Below is a small trained network, with its code and all its weights. Each question gives an input and a class and asks what happens when units are switched off, that is, made to give their printed mean instead of their output.

import numpy as np


def w(rows, s, z=0):
    codes = np.array(rows[::2]) - 128.0
    scale = np.full(codes.shape[1], s)
    scale[-1] = z or s
    return codes * scale


def norm(h):
    return h / np.sqrt((h * h).mean(-1, keepdims=True) + 1e-5)


def f(y):
    return np.maximum(y, 0)


def log_softmax(a):
    a = a - a.max(-1, keepdims=True)
    return a - np.log(np.exp(a).sum(-1, keepdims=True))


def net(x, mask):
    res = np.array(x, float).reshape(1, 4) / 4 @ E
    u = 0
    for l in range(4):
        y = f(norm(res) @ A[l][:, :-1].T + A[l][:, -1])
        res = res + np.where(mask[u : u + 7], y, B[l][:, -1]) @ B[l][:, :-1]
        u += 7
    return log_softmax(norm(res)[-1] @ U[:, :-1].T + U[:, -1])


A, B = {}, {}
E = w([
[95,195,47,183,151,125,145,130,193,254],'x0',
[54,106,210,159,104,112,105,103,100,183],'x1',
[124,61,127,118,111,247,120,13,174,132],'x2',
[81,148,112,100,7,151,70,142,158,76],'x3',
],0.0081)
A[0] = w([
[100,82,113,225,153,169,153,106,98,82,160],'0.n1',
[118,112,150,86,121,93,73,99,120,95,108],'0.n2',
[224,154,121,137,66,145,163,196,254,105,15],'0.n3',
[46,76,129,117,164,188,93,171,227,100,250],'0.n4',
[177,113,118,97,127,110,154,132,168,67,13],'0.n5',
[106,222,132,112,96,164,134,180,47,115,127],'0.n6',
[143,78,114,98,99,166,71,140,136,145,87],'0.n7',
],0.0078,0.0017)
B[0] = w([
[67,147,137,143,210,38,117,181,113,157,209],'0.n1',
[111,168,43,125,107,192,114,116,132,113,229],'0.n2',
[124,170,137,61,105,66,137,54,85,156,249],'0.n3',
[114,127,87,141,62,94,127,178,189,51,252],'0.n4',
[147,206,104,92,119,176,135,108,138,253,210],'0.n5',
[82,174,202,127,111,98,209,90,205,92,245],'0.n6',
[51,97,148,150,82,120,180,97,123,93,206],'0.n7',
],0.0063,0.0039)
A[1] = w([
[155,227,67,155,94,117,195,131,200,188,180],'1.n1',
[121,102,119,198,137,188,77,36,127,104,2],'1.n2',
[144,79,158,64,184,19,103,221,155,122,140],'1.n3',
[120,186,118,158,139,105,78,219,73,99,40],'1.n4',
[80,182,189,120,79,77,32,42,128,135,108],'1.n5',
[170,104,167,110,66,151,84,110,23,152,104],'1.n6',
[118,93,103,46,185,132,79,189,110,2,141],'1.n7',
],0.0067,0.002)
B[1] = w([
[94,125,161,127,143,200,62,144,143,110,254],'1.n1',
[174,60,195,81,145,78,127,108,203,39,164],'1.n2',
[88,41,73,74,160,157,191,98,148,116,184],'1.n3',
[153,112,212,112,116,125,71,126,253,124,167],'1.n4',
[77,97,57,68,117,84,90,185,48,185,208],'1.n5',
[215,235,233,215,136,132,176,216,60,225,156],'1.n6',
[189,146,157,232,180,187,39,173,174,156,193],'1.n7',
],0.0073,0.0076)
A[2] = w([
[210,115,194,141,155,109,151,158,67,54,154],'2.n1',
[94,156,145,136,129,179,39,196,111,102,254],'2.n2',
[107,91,153,158,147,72,84,128,185,72,3],'2.n3',
[210,193,2,137,104,150,168,142,190,146,98],'2.n4',
[204,177,40,110,153,146,133,96,174,107,150],'2.n5',
[163,169,121,50,174,143,102,9,146,55,75],'2.n6',
[88,23,130,186,60,92,111,150,112,232,122],'2.n7',
],0.007,0.00098)
B[2] = w([
[38,203,177,208,87,198,74,99,132,127,199],'2.n1',
[103,20,11,124,159,227,65,148,156,109,253],'2.n2',
[189,177,104,51,173,99,217,137,206,182,182],'2.n3',
[129,184,189,144,122,71,59,25,89,104,195],'2.n4',
[118,161,234,83,57,115,137,100,62,165,199],'2.n5',
[133,186,125,62,138,10,176,151,168,243,198],'2.n6',
[254,211,147,4,122,68,58,82,84,124,210],'2.n7',
],0.0059,0.0063)
A[3] = w([
[123,122,32,64,129,108,167,114,154,141,242],'3.n1',
[101,47,142,102,128,126,88,133,55,165,96],'3.n2',
[108,148,80,196,119,71,90,91,177,185,81],'3.n3',
[102,83,162,121,114,121,156,54,163,130,71],'3.n4',
[125,121,112,130,148,219,70,84,177,149,252],'3.n5',
[60,160,157,144,97,50,150,218,182,117,93],'3.n6',
[129,95,143,166,255,140,199,50,61,159,104],'3.n7',
],0.0095,0.0019)
B[3] = w([
[140,74,104,193,168,101,145,119,96,159,213],'3.n1',
[145,206,157,143,163,102,186,53,158,182,172],'3.n2',
[158,125,249,137,88,165,110,176,99,1,188],'3.n3',
[186,89,151,107,160,78,157,191,204,64,165],'3.n4',
[140,150,142,168,186,116,190,161,84,152,254],'3.n5',
[191,59,111,136,117,167,191,78,159,87,209],'3.n6',
[64,80,27,84,25,151,74,138,112,88,205],'3.n7',
],0.0096,0.0082)
U = w([
[72,65,29,77,65,152,78,139,124,70,251],'0',
[199,77,168,78,203,74,234,153,246,66,48],'1',
[139,185,207,217,184,198,82,184,98,107,133],'2',
[167,210,171,40,128,32,102,53,102,164,141],'3',
[172,108,45,163,193,96,191,117,86,195,41],'4',
],0.012,0.0012)

Each question gives the input, the list of numbers given to net, and the class t.
The units are the neurons (one row each of A and B). Each row of codes is followed by its name. A weight is (code - 128) times the scale printed after its matrix; where a second scale follows, it is the last column's (A, B and U).
mask holds one flag per neuron, layer by layer. A switched-off neuron (its flag False) gives its mean, the last column of its row in B, instead of its output. The means were averaged over made-up inputs and are rounded, as every weight is.
A unit's drop is (log p(t) with every unit on - log p(t) with that unit switched off) / (log p(t) with every unit on - log p(t) with every unit switched off).
The circuit of an input: a set's keep is (log p(t) with only the set's units on - log p(t) with every unit switched off) / (log p(t) with every unit on - log p(t) with every unit switched off). Starting from the 12 units with the biggest drops (on a tie, the unit counted first), units are removed one at a time, each time the one whose removal leaves the highest keep (on an exact tie, the one counted first), for as long as the keep stays at least 0.8.
units of the circuit, in order: the units of the circuit, biggest drop first
most important unit: the unit with the biggest drop
top k neurons: the k neurons with the biggest drops, biggest first
k most important neurons of layer l: the k neurons of layer l with the biggest drops, biggest first
input [5,-6,-3,-3], class 3: units of the circuit, in order	(2.n4)
input [8,5,-4,4], class 2: top 3 neurons	(3.n3 3.n7 1.n1)
input [-2,-6,5,5], class 3: units of the circuit, in order	(0.n3 2.n6)
input [-4,8,7,5], class 3: units of the circuit, in order	(1.n5 3.n2)
input [-3,-7,8,7], class 1: 2 most important neurons of layer 2	(2.n6 2.n7)
input [-2,-7,4,-7], class 0: top 2 neurons	(3.n7 2.n7)
input [4,7,6,3], class 3: top 2 neurons	(2.n7 1.n5)
input [2,1,-3,2], class 4: 2 most important neurons of layer 1	(1.n1 1.n5)
input [6,6,7,0], class 1: top 2 neurons	(1.n2 3.n4)
input [-5,-6,-3,-6], class 0: top 3 neurons	(3.n7 1.n3 2.n7)
input [1,6,5,5], class 3: top 2 neurons	(1.n5 2.n7)
input [4,4,6,-5], class 1: 3 most important neurons of layer 1	(1.n2 1.n6 1.n3)
input [0,4,5,0], class 1: 3 most important neurons of layer 0	(0.n3 0.n5 0.n4)
input [0,1,-8,5], class 1: 2 most important neurons of layer 3	(3.n6 3.n7)
input [-3,-2,1,-1], class 4: most important unit	0.n5
input [5,5,2,-5], class 0: top 3 neurons	(3.n7 1.n7 1.n5)
input [-5,1,4,4], class 2: 4 most important neurons of layer 1	(1.n7 1.n6 1.n3 1.n4)
input [-1,-4,8,-8], class 0: top 3 neurons	(3.n7 0.n1 1.n4)
input [4,4,6,-6], class 0: 2 most important neurons of layer 0	(0.n1 0.n6)
input [5,3,-3,1], class 2: units of the circuit, in order	(3.n3)
input [-5,-7,-6,-8], class 0: top 2 neurons	(3.n7 1.n3)
input [4,5,6,3], class 1: top 2 neurons	(1.n2 0.n3)
input [-4,-5,1,-2], class 3: units of the circuit, in order	(0.n5 2.n5)
input [5,-2,4,-4], class 2: top 3 neurons	(3.n5 1.n1 3.n3)
input [-2,-4,-2,-5], class 0: top 2 neurons	(3.n7 1.n3)
input [6,2,2,-4], class 2: top 2 neurons	(3.n3 3.n5)
input [4,7,-5,-4], class 3: top 2 neurons	(2.n7 0.n4)
input [4,0,1,-6], class 0: most important unit	3.n7
